Below is a small trained network, with its code and all its weights. Each question gives an input and a target symbol and asks what happens when units are switched off, that is, made to give their printed mean instead of their output.

import numpy as np


def w(rows, s, z=0):
    codes = np.array(rows[::2]) - 128.0
    scale = np.full(codes.shape[1], s)
    scale[-1] = z or s
    return codes * scale


def norm(h):
    return h / np.sqrt((h * h).mean(-1, keepdims=True) + 1e-5)


def f(y):
    return y / 2 * (1 + np.tanh(0.7978845608 * (y + 0.044715 * y**3)))


def softmax(a):
    e = np.exp(a - a.max(-1, keepdims=True))
    return e / e.sum(-1, keepdims=True)


def log_softmax(a):
    a = a - a.max(-1, keepdims=True)
    return a - np.log(np.exp(a).sum(-1, keepdims=True))


def net(x, mask):
    ids = ['Ωαβγδεηθμξστφψ'.index(c) for c in x.split()]
    T = len(ids)
    res = E[ids] + P[:T]
    r = norm(res)
    for j in range(3):
        rows = slice(3 * j, 3 * j + 3)
        q, k, v = (r @ M[0][rows].T for M in (Q, K, V))
        z = softmax(np.where(np.tri(T) > 0, q @ k.T / 3**0.5, -1e9)) @ v
        o = O[0][rows]
        res = res + np.where(mask[j], z, o[:, -1]) @ o[:, :-1]
    y = f(norm(res) @ A[0][:, :-1].T + A[0][:, -1])
    res = res + np.where(mask[3:11], y, B[0][:, -1]) @ B[0][:, :-1]
    return log_softmax(norm(res)[-1] @ U[:, :-1].T + U[:, -1])


Q, K, V, O, A, B = {}, {}, {}, {}, {}, {}
E = w([
[146,114,141,88],'Ω',
[124,120,4,111],'α',
[121,139,245,126],'β',
[154,137,196,112],'γ',
[136,88,138,121],'δ',
[147,126,132,108],'ε',
[147,144,72,155],'η',
[120,148,134,191],'θ',
[191,126,111,146],'μ',
[160,129,83,119],'ξ',
[177,170,117,105],'σ',
[87,161,139,87],'τ',
[138,127,134,115],'φ',
[132,163,190,146],'ψ',
],0.03)
P = w([
[241,98,38,42],'0',
[176,77,22,83],'1',
[175,103,51,100],'2',
[140,91,38,123],'3',
[175,140,94,119],'4',
[170,124,84,122],'5',
[129,175,126,161],'6',
[151,79,26,115],'7',
[136,253,228,199],'8',
],0.0045)
Q[0] = w([
[146,177,122,105],'H1',
[27,123,81,139],'H1',
[42,121,33,59],'H1',
[113,172,128,216],'H2',
[91,177,152,194],'H2',
[121,2,176,160],'H2',
[95,128,84,87],'H3',
[159,77,118,121],'H3',
[242,164,37,221],'H3',
],0.013)
K[0] = w([
[167,168,159,108],'H1',
[149,86,93,224],'H1',
[198,29,140,171],'H1',
[161,127,167,200],'H2',
[167,101,136,184],'H2',
[39,73,221,95],'H2',
[119,136,67,94],'H3',
[134,58,160,74],'H3',
[7,157,77,37],'H3',
],0.014)
V[0] = w([
[220,125,104,162],'H1',
[178,74,160,228],'H1',
[107,112,45,181],'H1',
[210,40,156,235],'H2',
[161,191,139,180],'H2',
[61,29,254,143],'H2',
[49,244,174,79],'H3',
[180,176,182,122],'H3',
[213,82,108,182],'H3',
],0.0062)
O[0] = w([
[163,153,104,179,162],'H1',
[169,117,219,147,77],'H1',
[93,202,189,173,65],'H1',
[111,161,29,208,122],'H2',
[97,51,111,109,127],'H2',
[85,169,244,186,3],'H2',
[120,254,69,175,95],'H3',
[117,148,195,148,156],'H3',
[118,66,183,101,153],'H3',
],0.0066,0.0051)
A[0] = w([
[43,137,170,2,252],'N1',
[167,208,107,142,177],'N2',
[135,133,103,24,150],'N3',
[148,119,124,97,57],'N4',
[176,104,110,98,70],'N5',
[105,65,105,64,149],'N6',
[112,153,107,140,57],'N7',
[151,152,185,91,115],'N8',
],0.015,0.0036)
B[0] = w([
[134,223,2,178,223],'N1',
[96,146,156,99,175],'N2',
[56,135,159,124,254],'N3',
[121,86,111,145,151],'N4',
[125,98,122,187,200],'N5',
[130,175,183,118,228],'N6',
[124,129,85,127,122],'N7',
[162,74,119,68,169],'N8',
],0.017,0.0091)
U = w([
[103,182,91,135,185],'Ω',
[116,123,65,92,129],'α',
[180,169,137,135,171],'β',
[187,94,116,79,185],'γ',
[162,83,200,170,151],'δ',
[80,125,177,163,83],'ε',
[157,86,60,169,49],'η',
[133,126,140,251,64],'θ',
[198,86,108,202,128],'μ',
[111,50,116,121,205],'ξ',
[72,115,155,47,48],'σ',
[132,129,113,134,3],'τ',
[78,133,171,176,96],'φ',
[135,128,189,80,100],'ψ',
],0.017,0.0063)

Each question gives the input, a string of symbols that net reads in full, and the target symbol t.
The units are the heads (3 rows each of Q, K, V and O) and the neurons (one row each of A and B). Each row of codes is followed by its name. A weight is (code - 128) times the scale printed after its matrix; where a second scale follows, it is the last column's (O, A, B and U).
mask holds one flag per unit, heads first, then neurons. A switched-off unit (its flag False) gives its mean, the last column of its rows in O or B, instead of its output. The means were averaged over made-up inputs and are rounded, as every weight is.
A unit's drop is (log p(t) with every unit on - log p(t) with that unit switched off) / (log p(t) with every unit on - log p(t) with every unit switched off).
The circuit of an input: a set's keep is (log p(t) with only the set's units on - log p(t) with every unit switched off) / (log p(t) with every unit on - log p(t) with every unit switched off). Starting from all 11 units, units are removed one at a time, each time the one whose removal leaves the highest keep (on an exact tie, the one counted first), for as long as the keep stays at least 0.8.
circuit, biggest first: the units of the circuit, biggest drop first
k most important neurons: the k neurons with the biggest drops, biggest first
heads that matter: for each layer, one digit per head in row order, 1 if its drop is at least 0.15 and else 0, layers parted by /
drop of u: that unit's drop, to one decimal
input σ μ α γ, target γ: circuit, biggest first => (N8)
input ψ φ ξ ξ φ β, target β: 3 most important neurons => (N3 N1 N8)
input β φ ψ μ μ μ, target μ: circuit, biggest first => (N1 N5)
input μ Ω θ ξ β, target β: circuit, biggest first => (N1 N3 N8)
input ξ ξ γ ψ, target ψ: heads that matter => 001
input α σ φ ξ φ Ω ξ δ μ, target μ: heads that matter => 000
input τ α β μ α δ, target Ω: circuit, biggest first => (N1 H2)
input γ γ μ τ γ ξ δ δ β, target Ω: circuit, biggest first => (N1 H1)
input σ γ Ω δ ξ δ γ γ, target γ: 3 most important neurons => (N8 N3 N6)
input τ σ γ μ μ δ, target Ω: heads that matter => 110
input ξ δ φ ξ γ η, target η: heads that matter => 011
input γ β φ φ ξ, target ξ: heads that matter => 010
input Ω ε ξ ξ γ δ, target δ: 2 most important neurons => (N1 N3)
input σ Ω δ, target δ: most important neuron => (N1)
input γ δ τ δ β, target Ω: drop of N8 => 0.0
input μ ψ φ, target φ: drop of H1 => 0.1
input η α θ φ ψ, target ψ: drop of H2 => 0.1
